Below is a small trained network, with its code and all its weights. Each question gives an input and a target symbol and asks what happens when units are switched off, that is, made to give their printed mean instead of their output.

import numpy as np


def w(rows, s, z=0):
    codes = np.array(rows[::2]) - 128.0
    scale = np.full(codes.shape[1], s)
    scale[-1] = z or s
    return codes * scale


def norm(h):
    return h / np.sqrt((h * h).mean(-1, keepdims=True) + 1e-5)


def softmax(a):
    e = np.exp(a - a.max(-1, keepdims=True))
    return e / e.sum(-1, keepdims=True)


def log_softmax(a):
    a = a - a.max(-1, keepdims=True)
    return a - np.log(np.exp(a).sum(-1, keepdims=True))


def net(x, mask):
    ids = ['βγδεζθλμξπστφψω'.index(c) for c in x.split()]
    T = len(ids)
    res = E[ids] + P[:T]
    u = 0
    for l in range(3):
        r = norm(res)
        for j in range(2):
            rows = slice(2 * j, 2 * j + 2)
            q, k, v = (r @ M[l][rows].T for M in (Q, K, V))
            z = softmax(np.where(np.tri(T) > 0, q @ k.T / 2**0.5, -1e9)) @ v
            o = O[l][rows]
            res = res + np.where(mask[u + j], z, o[:, -1]) @ o[:, :-1]
        u += 2
    return log_softmax(norm(res)[-1] @ U[:, :-1].T + U[:, -1])


Q, K, V, O = {}, {}, {}, {}
E = w([
[153,253,139],'β',
[85,110,128],'γ',
[121,135,141],'δ',
[120,135,128],'ε',
[127,145,134],'ζ',
[201,129,136],'θ',
[112,196,119],'λ',
[147,159,121],'μ',
[94,127,126],'ξ',
[20,138,129],'π',
[141,79,177],'σ',
[121,135,143],'τ',
[133,167,125],'φ',
[206,111,137],'ψ',
[139,251,51],'ω',
],0.029)
P = w([
[254,39,28],'0',
[132,161,241],'1',
[94,212,212],'2',
[90,221,211],'3',
[100,217,207],'4',
[91,202,222],'5',
[109,205,225],'6',
[105,195,230],'7',
[102,189,224],'8',
[102,185,237],'9',
[99,161,235],'10',
],0.0038)
Q[0] = w([
[179,41,69],'0.h0',
[90,91,11],'0.h0',
[2,178,113],'0.h1',
[161,236,254],'0.h1',
],0.0084)
K[0] = w([
[189,112,172],'0.h0',
[82,185,226],'0.h0',
[155,2,62],'0.h1',
[48,139,49],'0.h1',
],0.0095)
V[0] = w([
[2,20,66],'0.h0',
[86,188,46],'0.h0',
[170,70,150],'0.h1',
[208,62,112],'0.h1',
],0.0068)
O[0] = w([
[111,222,217,254],'0.h0',
[77,130,131,168],'0.h0',
[223,52,188,105],'0.h1',
[2,141,246,72],'0.h1',
],0.0063,0.004)
Q[1] = w([
[149,118,121],'1.h0',
[201,234,51],'1.h0',
[126,224,117],'1.h1',
[246,184,104],'1.h1',
],0.012)
K[1] = w([
[15,189,58],'1.h0',
[113,100,211],'1.h0',
[78,29,118],'1.h1',
[237,36,1],'1.h1',
],0.0071)
V[1] = w([
[8,101,111],'1.h0',
[254,159,43],'1.h0',
[144,205,219],'1.h1',
[144,56,194],'1.h1',
],0.0098)
O[1] = w([
[82,96,86,196],'1.h0',
[101,170,117,3],'1.h0',
[152,168,184,189],'1.h1',
[222,133,2,133],'1.h1',
],0.0084,0.0057)
Q[2] = w([
[217,76,131],'2.h0',
[227,147,163],'2.h0',
[156,140,68],'2.h1',
[95,10,91],'2.h1',
],0.012)
K[2] = w([
[53,102,135],'2.h0',
[67,4,176],'2.h0',
[146,146,76],'2.h1',
[140,171,197],'2.h1',
],0.017)
V[2] = w([
[151,214,15],'2.h0',
[180,247,105],'2.h0',
[155,75,139],'2.h1',
[175,59,81],'2.h1',
],0.011)
O[2] = w([
[94,154,123,147],'2.h0',
[129,176,77,181],'2.h0',
[82,2,42,92],'2.h1',
[123,151,184,1],'2.h1',
],0.0088,0.0041)
U = w([
[149,210,148,206],'β',
[123,121,118,245],'γ',
[183,144,249,55],'δ',
[84,82,22,218],'ε',
[107,144,123,119],'ζ',
[161,121,109,185],'θ',
[160,178,121,60],'λ',
[122,170,196,34],'μ',
[139,201,69,54],'ξ',
[37,113,146,207],'π',
[103,13,206,104],'σ',
[152,144,98,2],'τ',
[166,151,101,34],'φ',
[180,87,103,180],'ψ',
[108,162,59,110],'ω',
],0.019,0.0049)

Each question gives the input, a string of symbols that net reads in full, and the target symbol t.
The units are the heads (2 rows each of Q, K, V and O). Each row of codes is followed by its name. A weight is (code - 128) times the scale printed after its matrix; where a second scale follows, it is the last column's (O and U).
mask holds one flag per head, layer by layer. A switched-off head (its flag False) gives its mean, the last column of its rows in O, instead of its output. The means were averaged over made-up inputs and are rounded, as every weight is.
A unit's drop is (log p(t) with every unit on - log p(t) with that unit switched off) / (log p(t) with every unit on - log p(t) with every unit switched off).
The circuit of an input: a set's keep is (log p(t) with only the set's units on - log p(t) with every unit switched off) / (log p(t) with every unit on - log p(t) with every unit switched off). Starting from all 6 units, units are removed one at a time, each time the one whose removal leaves the highest keep (on an exact tie, the one counted first), for as long as the keep stays at least 0.8.
units of the circuit, in order: the units of the circuit, biggest drop first
most important unit: the unit with the biggest drop
heads that matter: for each layer, one digit per head in row order, 1 if its drop is at least 0.15 and else 0, layers parted by /
input ζ γ δ, target ε: units of the circuit, in order : [0.h1, 0.h0, 1.h1]
input μ γ γ, target β: units of the circuit, in order : [1.h0]
input ζ ε δ γ δ θ λ σ ζ φ, target ε: heads that matter : 11 / 01 / 00
input γ μ π δ, target δ: units of the circuit, in order : [1.h0, 2.h0, 0.h1]
input γ μ ψ π γ μ γ φ, target δ: units of the circuit, in order : [2.h0, 0.h1]
input γ ξ ζ γ τ, target δ: units of the circuit, in order : [0.h0, 1.h0, 2.h0]
input γ γ γ γ δ, target δ: heads that matter : 10 / 11 / 10
input π γ π γ, target σ: heads that matter : 00 / 11 / 10
input δ γ π ξ ε γ μ, target ψ: units of the circuit, in order : [0.h1, 2.h0, 1.h0]
input λ γ ζ μ δ ε, target π: units of the circuit, in order : [0.h0, 1.h1]
input γ π ε ω μ, target δ: heads that matter : 10 / 10 / 10
input δ ε γ γ π ε ζ, target ψ: units of the circuit, in order : [0.h1, 2.h0, 0.h0, 1.h1]
input ε δ δ ξ γ γ δ ω ε γ ε, target σ: heads that matter : 01 / 11 / 00
input γ γ ζ ε ζ ζ φ, target δ: most important unit : 1.h0
input γ ω ε, target δ: heads that matter : 11 / 11 / 10
input ζ ξ ε ζ π π ψ ζ γ ζ, target ε: units of the circuit, in order : [1.h1, 0.h0, 0.h1]
input τ μ ε ψ ψ π θ ζ, target ε: units of the circuit, in order : [0.h0, 1.h1]
input ζ ζ μ γ ψ ε, target ε: heads that matter : 11 / 00 / 00
input ζ ψ π γ λ μ, target ε: units of the circuit, in order : [0.h0, 1.h1]
input ε δ μ σ μ ζ γ ψ γ ξ ε, target σ: most important unit : 0.h1
input ζ ζ γ γ τ, target ε: units of the circuit, in order : [0.h0, 0.h1, 1.h1]
input ε θ γ γ ζ, target σ: heads that matter : 11 / 10 / 11
input γ ζ ζ ξ ψ γ ζ ε μ γ ξ, target β: heads that matter : 00 / 11 / 10
input γ γ π γ φ ε, target δ: heads that matter : 10 / 10 / 10
input σ β ψ δ ψ π μ ζ γ π ζ, target ψ: units of the circuit, in order : [0.h1, 2.h0, 1.h1]
